Here is a tiny trained network, its code and every weight. The questions are about switching its units off for an input and a class, where a switched-off unit gives its printed mean instead of its output.

import numpy as np


def w(rows, s, z=0):
    codes = np.array(rows[::2]) - 128.0
    scale = np.full(codes.shape[1], s)
    scale[-1] = z or s
    return codes * scale


def f(y):
    return y / 2 * (1 + np.tanh(0.7978845608 * (y + 0.044715 * y**3)))


def log_softmax(a):
    a = a - a.max(-1, keepdims=True)
    return a - np.log(np.exp(a).sum(-1, keepdims=True))


def net(x, mask):
    res = np.array(x, float).reshape(1, 6) / 4 @ E
    y = f(res @ A[0][:, :-1].T + A[0][:, -1])
    res = res + np.where(mask, y, B[0][:, -1]) @ B[0][:, :-1]
    return log_softmax(res[-1] @ U[:, :-1].T + U[:, -1])


A, B = {}, {}
E = w([
[27,165,218,165,156,168,138,237,189,158],'x0',
[190,212,196,113,240,110,190,70,123,166],'x1',
[98,60,135,254,184,11,79,131,92,93],'x2',
[176,22,211,64,146,143,30,170,115,175],'x3',
[143,5,124,177,137,178,223,76,198,179],'x4',
[53,109,170,103,97,87,172,63,47,167],'x5',
],0.0068)
A[0] = w([
[72,68,113,117,38,144,91,135,120,122,145],'n0',
[135,93,162,87,128,128,74,118,137,149,73],'n1',
[124,64,120,150,131,154,176,108,145,161,135],'n2',
[119,108,136,173,141,106,104,133,121,98,88],'n3',
[110,182,138,82,102,103,104,143,109,119,106],'n4',
[2,157,243,163,151,159,121,203,177,152,3],'n5',
[132,182,120,121,140,124,63,151,108,100,83],'n6',
[72,110,165,106,111,111,161,105,73,138,22],'n7',
[114,141,113,55,136,172,120,114,165,147,87],'n8',
[103,61,210,59,126,107,106,117,80,154,94],'n9',
[36,114,177,91,85,85,178,66,66,156,112],'n10',
[142,95,160,102,128,131,100,146,96,166,112],'n11',
[188,85,186,91,149,125,73,178,129,156,67],'n12',
[167,152,172,123,203,106,142,109,109,141,69],'n13',
[147,81,174,77,171,142,57,129,140,118,103],'n14',
[102,182,67,170,106,107,174,106,111,134,138],'n15',
[235,149,82,176,169,158,76,187,208,111,28],'n16',
[135,125,114,132,157,147,111,122,142,116,91],'n17',
[103,155,88,157,145,159,134,115,111,131,113],'n18',
[149,91,123,162,147,166,144,128,169,132,114],'n19',
[141,98,133,195,179,56,95,105,133,107,111],'n20',
[130,99,140,178,123,132,142,114,149,146,50],'n21',
[127,144,157,109,197,126,151,112,137,119,51],'n22',
[136,156,112,24,70,187,169,101,131,142,68],'n23',
[167,132,104,167,156,112,115,162,153,116,75],'n24',
[170,157,142,124,196,102,170,99,126,131,83],'n25',
[121,118,119,141,130,140,159,107,164,140,124],'n26',
[171,154,148,160,162,146,136,118,106,157,96],'n27',
[77,100,132,192,165,77,109,110,75,136,111],'n28',
[99,195,132,100,111,111,69,138,51,125,107],'n29',
[172,167,213,122,190,113,128,83,123,136,128],'n30',
[122,111,102,160,174,79,106,123,110,127,73],'n31',
[218,109,71,110,132,114,106,106,114,120,59],'n32',
[135,55,151,137,117,144,184,91,160,129,135],'n33',
[62,216,52,178,107,107,176,112,153,106,77],'n34',
[116,136,129,71,99,171,156,155,135,134,84],'n35',
[102,178,91,143,131,103,181,115,132,117,83],'n36',
[130,113,150,172,135,105,113,119,124,115,108],'n37',
[124,194,135,112,115,70,55,133,124,120,98],'n38',
[101,102,84,138,59,140,122,167,107,111,95],'n39',
[76,94,57,131,107,136,70,141,148,117,64],'n40',
[172,105,103,110,103,102,102,52,86,134,73],'n41',
[140,148,145,88,114,177,157,117,134,115,64],'n42',
[167,114,76,96,104,81,112,59,86,104,28],'n43',
[156,108,90,118,133,120,113,103,115,138,70],'n44',
],0.01,0.0022)
B[0] = w([
[113,127,90,150,66,83,118,128,189,154,202],'n0',
[118,106,154,155,107,157,145,124,116,104,173],'n1',
[143,91,88,127,182,139,178,128,146,137,202],'n2',
[173,142,138,136,119,122,128,124,121,152,155],'n3',
[157,107,114,132,170,134,150,133,151,142,162],'n4',
[100,143,118,51,128,44,166,122,1,125,255],'n5',
[144,105,94,117,178,143,162,117,156,136,167],'n6',
[119,176,109,109,165,140,80,115,151,112,158],'n7',
[182,130,149,146,123,113,105,138,109,140,179],'n8',
[88,138,152,152,128,195,106,114,138,89,201],'n9',
[100,216,113,109,203,156,35,115,181,104,201],'n10',
[108,117,150,146,110,160,136,135,127,97,172],'n11',
[105,109,162,165,100,192,149,123,115,88,215],'n12',
[109,123,103,145,76,93,124,138,175,145,180],'n13',
[108,106,157,157,97,185,146,120,116,95,203],'n14',
[87,112,164,147,108,191,135,133,117,92,190],'n15',
[69,216,130,107,196,150,32,97,161,110,221],'n16',
[122,134,126,117,133,134,117,125,135,125,133],'n17',
[122,114,140,140,121,142,128,113,118,116,146],'n18',
[137,130,103,110,170,145,154,125,142,118,182],'n19',
[218,134,164,138,121,139,111,143,120,153,193],'n20',
[155,111,122,116,135,131,152,136,116,132,157],'n21',
[114,120,100,131,99,102,128,134,143,142,156],'n22',
[225,138,183,152,122,115,102,144,114,165,221],'n23',
[144,154,138,122,140,135,92,116,138,132,152],'n24',
[95,110,94,138,74,91,123,139,165,147,179],'n25',
[136,97,125,125,144,141,144,135,131,119,162],'n26',
[122,128,100,130,103,113,127,127,147,137,154],'n27',
[208,143,167,136,121,126,105,133,123,162,194],'n28',
[154,79,85,128,182,142,182,130,165,140,183],'n29',
[104,108,84,150,62,91,110,124,173,143,200],'n30',
[175,132,159,125,124,125,121,142,116,145,158],'n31',
[81,146,136,92,135,92,151,137,62,123,187],'n32',
[143,92,90,112,183,143,181,147,152,123,205],'n33',
[98,88,182,154,87,199,134,123,103,84,222],'n34',
[182,137,143,145,125,100,116,116,110,152,175],'n35',
[104,102,149,151,108,168,129,121,122,97,174],'n36',
[162,128,146,137,123,132,131,130,120,139,149],'n37',
[155,91,93,114,176,149,184,137,157,137,174],'n38',
[101,127,104,144,84,84,117,128,169,150,176],'n39',
[111,131,105,141,82,91,119,122,171,150,175],'n40',
[91,144,127,89,131,97,155,132,59,123,182],'n41',
[172,126,142,138,123,112,110,139,119,140,167],'n42',
[90,137,133,86,136,78,150,135,59,126,183],'n43',
[118,131,128,113,131,119,145,126,98,122,147],'n44',
],0.023,0.0099)
U = w([
[93,98,186,154,94,207,126,104,86,59,132],'0',
[96,160,130,37,136,67,147,124,2,128,73],'1',
[249,155,190,137,129,124,76,150,92,190,109],'2',
[161,76,58,94,228,163,184,130,157,138,129],'3',
[89,125,72,143,42,80,90,122,173,165,70],'4',
[100,226,125,89,201,165,26,73,140,98,254],'5',
],0.0091,0.0016)

Each question gives the input, the list of numbers given to net, and the class t.
The units are the neurons (one row each of A and B). Each row of codes is followed by its name. A weight is (code - 128) times the scale printed after its matrix; where a second scale follows, it is the last column's (A, B and U).
mask holds one flag per neuron, in row order. A switched-off neuron (its flag False) gives its mean, the last column of its row in B, instead of its output. The means were averaged over made-up inputs and are rounded, as every weight is.
A unit's drop is (log p(t) with every unit on - log p(t) with that unit switched off) / (log p(t) with every unit on - log p(t) with every unit switched off).
The circuit of an input: a set's keep is (log p(t) with only the set's units on - log p(t) with every unit switched off) / (log p(t) with every unit on - log p(t) with every unit switched off). Starting from the 12 units with the biggest drops (on a tie, the unit counted first), units are removed one at a time, each time the one whose removal leaves the highest keep (on an exact tie, the one counted first), for as long as the keep stays at least 0.8.
circuit, biggest first: the units of the circuit, biggest drop first
unit that matters most: the unit with the biggest drop
k most important neurons: the k neurons with the biggest drops, biggest first
drop of u: that unit's drop, to one decimal
input [-7,7,0,-7,-3,-5], class 0: circuit, biggest first	[n34]
input [-6,-6,-1,6,-5,8], class 5: 3 most important neurons	[n10 n9 n5]
input [-8,-7,-1,7,6,7], class 1: 3 most important neurons	[n41 n43 n32]
input [0,3,-6,-2,5,-7], class 5: 2 most important neurons	[n16 n20]
input [-4,-5,2,1,-2,-1], class 4: 4 most important neurons	[n5 n0 n40 n39]
input [-6,-2,-4,1,3,-6], class 1: 2 most important neurons	[n32 n10]
input [-4,3,7,-2,4,6], class 2: 3 most important neurons	[n28 n20 n16]
input [-3,8,-6,4,-6,-8], class 4: 3 most important neurons	[n30 n13 n25]
input [8,6,3,7,7,1], class 1: 2 most important neurons	[n5 n34]
input [6,2,1,0,0,-7], class 5: 3 most important neurons	[n16 n32 n43]
input [3,-7,6,-2,-2,3], class 4: 4 most important neurons	[n0 n39 n40 n23]
input [1,-8,-4,-1,-4,7], class 4: 3 most important neurons	[n0 n39 n16]
input [3,-8,7,-2,1,2], class 4: 3 most important neurons	[n0 n40 n39]
input [6,4,8,1,6,-5], class 2: circuit, biggest first	[n20]
input [7,7,8,1,0,8], class 2: 2 most important neurons	[n28 n20]
input [3,-7,4,-2,7,-1], class 3: 4 most important neurons	[n2 n33 n19 n30]
input [-3,-7,-1,0,-4,8], class 5: 2 most important neurons	[n10 n7]
input [8,-5,-5,4,5,0], class 1: drop of n35	0.0
input [6,0,-3,-2,7,5], class 3: drop of n32	0.2
input [5,-8,-6,6,6,4], class 4: drop of n39	0.1
input [-1,1,-3,6,-8,2], class 3: unit that matters most	n29
input [-1,-5,0,-3,-6,4], class 3: drop of n29	0.5
